Below are the code and all the weights of a small trained network. Each question names an input and a class and asks about switching units off, where a switched-off unit gives its printed mean instead of its output.

import numpy as np


def w(rows, s, z=0):
    codes = np.array(rows[::2]) - 128.0
    scale = np.full(codes.shape[1], s)
    scale[-1] = z or s
    return codes * scale


def f(y):
    return np.maximum(y, 0)


def log_softmax(a):
    a = a - a.max(-1, keepdims=True)
    return a - np.log(np.exp(a).sum(-1, keepdims=True))


def net(x, mask):
    res = np.array(x, float).reshape(1, 6) / 4 @ E
    y = f(res @ A[0][:, :-1].T + A[0][:, -1])
    res = res + np.where(mask, y, B[0][:, -1]) @ B[0][:, :-1]
    return log_softmax(res[-1] @ U[:, :-1].T + U[:, -1])


A, B = {}, {}
E = w([
[65,151,153,148,129,80,241],'x0',
[95,45,118,105,60,136,125],'x1',
[128,164,141,8,112,45,114],'x2',
[103,165,93,65,163,196,154],'x3',
[122,127,124,127,126,126,122],'x4',
[129,130,131,127,128,130,129],'x5',
],0.012)
A[0] = w([
[105,158,157,98,63,123,255,174],'N0',
[131,130,121,81,114,157,58,147],'N1',
[96,65,140,93,123,126,124,162],'N2',
[120,154,214,76,113,129,122,51],'N3',
[199,100,240,196,77,8,95,101],'N4',
[112,107,161,121,59,131,141,171],'N5',
[97,159,105,86,113,195,161,48],'N6',
[116,115,184,11,152,27,109,42],'N7',
[111,108,106,170,139,147,158,162],'N8',
[113,137,171,57,120,94,122,27],'N9',
[100,149,110,166,105,82,159,78],'N10',
[90,74,145,72,104,164,131,240],'N11',
[117,174,82,47,104,184,176,121],'N12',
[50,132,155,124,143,93,191,112],'N13',
[140,138,164,122,113,187,31,96],'N14',
[131,181,141,142,195,82,115,255],'N15',
[82,136,113,132,138,102,183,83],'N16',
],0.011,0.0059)
B[0] = w([
[196,145,110,180,109,48,50,235],'N0',
[141,173,87,155,168,50,60,202],'N1',
[193,164,145,92,27,136,163,185],'N2',
[87,98,167,141,217,138,134,156],'N3',
[52,158,3,128,82,201,200,251],'N4',
[219,144,154,159,32,199,149,187],'N5',
[31,130,54,35,125,149,230,164],'N6',
[56,78,241,142,210,151,144,229],'N7',
[144,33,179,206,174,161,55,186],'N8',
[96,81,190,170,185,141,161,172],'N9',
[165,119,78,104,172,84,123,169],'N10',
[158,197,180,98,122,177,47,219],'N11',
[17,114,108,73,33,170,133,196],'N12',
[170,152,74,188,174,97,90,206],'N13',
[71,74,93,85,217,59,122,201],'N14',
[161,245,178,115,36,207,86,222],'N15',
[122,121,118,92,155,11,39,176],'N16',
],0.0064,0.012)
U = w([
[112,170,153,143,59,160,94,241],'0',
[41,40,249,214,197,188,173,77],'1',
[41,152,14,81,62,149,251,104],'2',
[178,120,59,93,140,15,75,3],'3',
[179,176,167,112,63,170,132,241],'4',
[254,223,211,100,13,211,118,46],'5',
],0.0068,0.0051)

Each question gives the input, the list of numbers given to net, and the class t.
The units are the neurons (one row each of A and B). Each row of codes is followed by its name. A weight is (code - 128) times the scale printed after its matrix; where a second scale follows, it is the last column's (A, B and U).
mask holds one flag per neuron, in row order. A switched-off neuron (its flag False) gives its mean, the last column of its row in B, instead of its output. The means were averaged over made-up inputs and are rounded, as every weight is.
A unit's drop is (log p(t) with every unit on - log p(t) with that unit switched off) / (log p(t) with every unit on - log p(t) with every unit switched off).
The circuit of an input: a set's keep is (log p(t) with only the set's units on - log p(t) with every unit switched off) / (log p(t) with every unit on - log p(t) with every unit switched off). Starting from the 12 units with the biggest drops (on a tie, the unit counted first), units are removed one at a time, each time the one whose removal leaves the highest keep (on an exact tie, the one counted first), for as long as the keep stays at least 0.8.
units of the circuit, in order: the units of the circuit, biggest drop first
unit that matters most: the unit with the biggest drop
k most important neurons: the k neurons with the biggest drops, biggest first
drop when u is switched off: that unit's drop, to one decimal
input [1,-4,-5,8,7,-4], class 2: units of the circuit, in order => [N6]
input [-6,-6,7,-4,-6,-3], class 1: units of the circuit, in order => [N7; N9]
input [-3,-2,7,8,4,-1], class 2: 4 most important neurons => [N12; N6; N8; N0]
input [-8,0,-5,8,8,-5], class 2: units of the circuit, in order => [N6; N14]
input [6,5,2,5,-5,6], class 0: 2 most important neurons => [N0; N12]
input [1,4,4,-6,1,2], class 2: 2 most important neurons => [N4; N15]
input [4,1,8,2,6,-4], class 1: 2 most important neurons => [N7; N9]
input [-8,4,4,6,-1,-4], class 3: 4 most important neurons => [N1; N14; N4; N15]
input [-5,1,7,-8,-2,-7], class 2: 2 most important neurons => [N4; N8]
input [8,7,-2,2,-7,1], class 3: units of the circuit, in order => [N0; N16]
input [8,-7,2,4,6,-2], class 3: 2 most important neurons => [N16; N0]
input [-6,-3,-1,1,-1,3], class 3: units of the circuit, in order => [N14; N1]
input [4,8,-1,7,6,1], class 5: 3 most important neurons => [N11; N4; N0]
input [6,-6,5,-8,-6,3], class 2: 2 most important neurons => [N4; N11]
input [1,1,6,-8,7,0], class 2: unit that matters most => N4
input [0,-8,-6,4,5,4], class 5: 3 most important neurons => [N15; N7; N14]
input [4,-5,8,7,-7,3], class 1: 3 most important neurons => [N7; N9; N3]
input [5,6,2,1,-5,-3], class 5: units of the circuit, in order => [N5; N11]
input [-6,2,-4,-4,-1,-1], class 3: 2 most important neurons => [N14; N7]
input [-1,8,1,3,3,-3], class 5: units of the circuit, in order => [N11; N2]
input [-1,-4,-7,4,2,-5], class 1: units of the circuit, in order => [N8; N0]
input [-5,0,-5,8,2,6], class 2: unit that matters most => N6
input [-5,-7,7,-8,6,-2], class 2: drop when N0 is switched off => 0.1
input [3,8,0,6,3,5], class 5: drop when N0 is switched off => 0.2
